Below are the code and all the weights of a small trained network. Each question names an input and a target symbol and asks about switching units off, where a switched-off unit gives its printed mean instead of its output.

import numpy as np


def w(rows, s, z=0):
    codes = np.array(rows[::2]) - 128.0
    scale = np.full(codes.shape[1], s)
    scale[-1] = z or s
    return codes * scale


def softmax(a):
    e = np.exp(a - a.max(-1, keepdims=True))
    return e / e.sum(-1, keepdims=True)


def log_softmax(a):
    a = a - a.max(-1, keepdims=True)
    return a - np.log(np.exp(a).sum(-1, keepdims=True))


def net(x, mask):
    ids = ['αβγδεζηθλμξπστψω'.index(c) for c in x.split()]
    T = len(ids)
    res = E[ids] + P[:T]
    u = 0
    for l in range(3):
        r = res
        for j in range(3):
            rows = slice(3 * j, 3 * j + 3)
            q, k, v = (r @ M[l][rows].T for M in (Q, K, V))
            z = softmax(np.where(np.tri(T) > 0, q @ k.T / 3**0.5, -1e9)) @ v
            o = O[l][rows]
            res = res + np.where(mask[u + j], z, o[:, -1]) @ o[:, :-1]
        u += 3
    return log_softmax(res[-1] @ U[:, :-1].T + U[:, -1])


Q, K, V, O = {}, {}, {}, {}
E = w([
[196,182,78,59,137],'α',
[160,229,254,170,113],'β',
[151,190,100,170,119],'γ',
[134,196,113,168,122],'δ',
[187,135,144,39,45],'ε',
[185,177,160,92,107],'ζ',
[133,140,116,130,106],'η',
[239,76,193,234,100],'θ',
[95,145,140,117,96],'λ',
[206,187,126,90,128],'μ',
[116,145,120,124,99],'ξ',
[87,163,148,123,88],'π',
[38,191,85,121,231],'σ',
[87,135,158,108,85],'τ',
[182,206,66,190,150],'ψ',
[157,127,238,95,195],'ω',
],0.017)
P = w([
[5,149,168,118,104],'0',
[33,197,144,50,99],'1',
[54,144,104,93,123],'2',
[102,132,110,133,139],'3',
[168,142,87,138,193],'4',
[193,121,109,134,195],'5',
[177,117,133,138,205],'6',
[191,105,198,142,222],'7',
[178,41,205,123,198],'8',
[182,102,206,163,237],'9',
[202,46,217,148,230],'10',
[159,34,222,121,238],'11',
],0.0025)
Q[0] = w([
[93,135,28,178,254],'0.h0',
[168,159,126,111,197],'0.h0',
[3,59,172,195,213],'0.h0',
[126,36,82,176,29],'0.h1',
[118,155,128,130,57],'0.h1',
[109,30,124,251,149],'0.h1',
[123,97,241,237,74],'0.h2',
[139,225,180,88,20],'0.h2',
[94,75,20,178,39],'0.h2',
],0.0094)
K[0] = w([
[105,166,131,41,154],'0.h0',
[182,90,129,56,155],'0.h0',
[53,183,208,68,196],'0.h0',
[176,135,85,102,79],'0.h1',
[97,129,157,158,161],'0.h1',
[25,254,89,156,59],'0.h1',
[113,86,157,173,107],'0.h2',
[177,144,103,94,139],'0.h2',
[31,224,78,133,48],'0.h2',
],0.012)
V[0] = w([
[207,146,175,109,196],'0.h0',
[120,100,156,189,101],'0.h0',
[82,145,67,23,181],'0.h0',
[94,97,58,114,105],'0.h1',
[102,110,91,29,127],'0.h1',
[114,140,186,89,192],'0.h1',
[155,212,129,129,91],'0.h2',
[96,80,138,145,124],'0.h2',
[254,21,163,136,199],'0.h2',
],0.0076)
O[0] = w([
[110,121,84,121,159,224],'0.h0',
[237,63,106,138,172,106],'0.h0',
[94,136,174,71,148,110],'0.h0',
[120,125,143,138,189,9],'0.h1',
[64,196,149,52,36,103],'0.h1',
[198,88,174,90,221,255],'0.h1',
[152,141,118,169,129,164],'0.h2',
[121,112,131,152,103,88],'0.h2',
[137,53,2,73,137,219],'0.h2',
],0.0073,0.007)
Q[1] = w([
[68,166,88,100,2],'1.h0',
[128,126,26,97,74],'1.h0',
[130,124,114,176,137],'1.h0',
[84,38,76,69,134],'1.h1',
[117,115,169,111,219],'1.h1',
[91,106,153,102,131],'1.h1',
[160,135,144,56,198],'1.h2',
[187,218,242,34,155],'1.h2',
[95,138,195,209,142],'1.h2',
],0.01)
K[1] = w([
[165,150,169,136,2],'1.h0',
[135,161,105,110,39],'1.h0',
[157,91,111,158,222],'1.h0',
[183,89,129,151,124],'1.h1',
[124,102,150,129,203],'1.h1',
[94,196,28,63,145],'1.h1',
[116,134,127,81,225],'1.h2',
[110,136,146,76,198],'1.h2',
[123,161,213,254,132],'1.h2',
],0.0086)
V[1] = w([
[88,167,44,124,63],'1.h0',
[95,94,159,80,186],'1.h0',
[104,174,83,82,162],'1.h0',
[145,186,84,67,165],'1.h1',
[104,160,137,169,255],'1.h1',
[245,131,155,142,146],'1.h1',
[113,137,24,87,164],'1.h2',
[130,78,152,76,45],'1.h2',
[61,86,107,159,151],'1.h2',
],0.0087)
O[1] = w([
[197,158,90,93,163,14],'1.h0',
[163,171,93,2,144,232],'1.h0',
[92,32,101,172,99,191],'1.h0',
[140,162,63,103,152,204],'1.h1',
[155,165,114,135,99,188],'1.h1',
[134,188,112,106,157,254],'1.h1',
[140,161,43,22,38,197],'1.h2',
[149,147,237,182,81,87],'1.h2',
[90,31,168,33,154,85],'1.h2',
],0.0057,0.0077)
Q[2] = w([
[218,131,152,137,218],'2.h0',
[152,73,211,110,166],'2.h0',
[155,90,157,56,247],'2.h0',
[169,129,128,185,209],'2.h1',
[150,255,143,91,126],'2.h1',
[244,118,90,81,222],'2.h1',
[151,89,140,237,198],'2.h2',
[110,128,193,80,158],'2.h2',
[221,136,117,80,81],'2.h2',
],0.0095)
K[2] = w([
[139,66,163,117,193],'2.h0',
[62,106,142,148,155],'2.h0',
[129,76,154,115,255],'2.h0',
[105,136,125,102,100],'2.h1',
[91,120,105,92,200],'2.h1',
[129,108,102,79,164],'2.h1',
[95,135,106,167,137],'2.h2',
[139,183,141,116,192],'2.h2',
[101,59,81,76,142],'2.h2',
],0.015)
V[2] = w([
[98,58,208,150,223],'2.h0',
[109,63,135,111,74],'2.h0',
[208,49,215,55,24],'2.h0',
[41,140,148,114,254],'2.h1',
[53,168,116,160,165],'2.h1',
[120,74,154,91,186],'2.h1',
[27,160,131,113,212],'2.h2',
[199,107,143,129,138],'2.h2',
[169,83,166,112,153],'2.h2',
],0.0085)
O[2] = w([
[164,42,159,206,86,90],'2.h0',
[196,149,152,120,26,87],'2.h0',
[99,181,187,170,1,179],'2.h0',
[139,59,164,83,113,254],'2.h1',
[76,9,134,125,72,86],'2.h1',
[142,95,181,105,111,244],'2.h1',
[119,72,216,43,196,141],'2.h2',
[193,93,169,188,109,184],'2.h2',
[188,138,155,108,135,189],'2.h2',
],0.0083,0.0093)
U = w([
[150,154,110,110,148,2],'α',
[184,122,163,184,187,114],'β',
[152,102,122,164,152,197],'γ',
[165,104,129,157,154,108],'δ',
[130,147,143,145,78,197],'ε',
[159,125,135,155,146,117],'ζ',
[158,103,128,157,135,101],'η',
[209,100,85,170,113,65],'θ',
[155,103,146,160,137,126],'λ',
[160,136,117,143,154,98],'μ',
[153,105,141,160,136,132],'ξ',
[152,102,150,167,137,152],'π',
[127,25,70,116,78,187],'σ',
[158,108,148,160,131,115],'τ',
[166,103,101,146,163,79],'ψ',
[255,161,201,106,172,156],'ω',
],0.0066,0.0041)

Each question gives the input, a string of symbols that net reads in full, and the target symbol t.
The units are the heads (3 rows each of Q, K, V and O). Each row of codes is followed by its name. A weight is (code - 128) times the scale printed after its matrix; where a second scale follows, it is the last column's (O and U).
mask holds one flag per head, layer by layer. A switched-off head (its flag False) gives its mean, the last column of its rows in O, instead of its output. The means were averaged over made-up inputs and are rounded, as every weight is.
A unit's drop is (log p(t) with every unit on - log p(t) with that unit switched off) / (log p(t) with every unit on - log p(t) with every unit switched off).
The circuit of an input: a set's keep is (log p(t) with only the set's units on - log p(t) with every unit switched off) / (log p(t) with every unit on - log p(t) with every unit switched off). Starting from all 9 units, units are removed one at a time, each time the one whose removal leaves the highest keep (on an exact tie, the one counted first), for as long as the keep stays at least 0.8.
circuit, biggest first: the units of the circuit, biggest drop first
unit that matters most: the unit with the biggest drop
heads that matter: for each layer, one digit per head in row order, 1 if its drop is at least 0.15 and else 0, layers parted by /
drop when u is switched off: that unit's drop, to one decimal
input ω ε π γ ω ω ω ω ξ, target ω: unit that matters most => 0.h2
input λ ω α ζ ε ε γ, target ε: circuit, biggest first => [2.h0; 0.h1]
input ω ε θ ε ε ω ζ ε θ ε ε, target θ: circuit, biggest first => [0.h0; 2.h2]
input ε ω γ θ τ δ ω ω ω σ α, target σ: heads that matter => 000 / 001 / 010
input ω ψ α ω ω θ γ α ω ψ θ μ, target θ: circuit, biggest first => [0.h0; 2.h2; 0.h2]
input ζ α ω β α λ α ε ω ξ σ ε, target σ: circuit, biggest first => [1.h2; 2.h1]
input λ β α β δ, target β: circuit, biggest first => [0.h2; 1.h2; 2.h0]
input ε ψ δ ω α θ ε ξ ζ μ, target θ: circuit, biggest first => [2.h2; 0.h0]
input ε ε ω γ, target ε: circuit, biggest first => [2.h0; 1.h2]
input δ ε μ ω α δ π ε ψ θ ζ, target θ: heads that matter => 101 / 000 / 001
input ε ε ε τ, target ε: circuit, biggest first => [0.h1; 2.h0]
input ε ψ ε ω π ε ε ω θ β, target θ: circuit, biggest first => [0.h0; 2.h2; 0.h2]
input α γ ψ, target α: circuit, biggest first => [2.h0; 1.h2]
input ξ ξ ψ σ μ, target σ: unit that matters most => 2.h1
input γ ω α ε ψ γ ψ θ ε, target θ: circuit, biggest first => [2.h2; 0.h0]
input ω ω α ω ω θ θ ε π ψ γ α, target θ: heads that matter => 100 / 000 / 001
input δ ω γ β λ θ α ε θ, target θ: circuit, biggest first => [0.h2; 2.h2; 0.h0]
input ε γ α ε, target ε: circuit, biggest first => [0.h1; 2.h0; 1.h2]
input π η ε δ ω θ ω β θ, target θ: drop when 1.h0 is switched off => 0.0
input ε α ε η, target ε: drop when 2.h0 is switched off => 0.3
input ε ω π η, target ε: drop when 1.h1 is switched off => 0.2
input ω ε μ ε ψ ε σ τ β, target σ: drop when 0.h0 is switched off => 0.1
input ε μ δ γ σ ζ γ δ, target σ: circuit, biggest first => [2.h1]
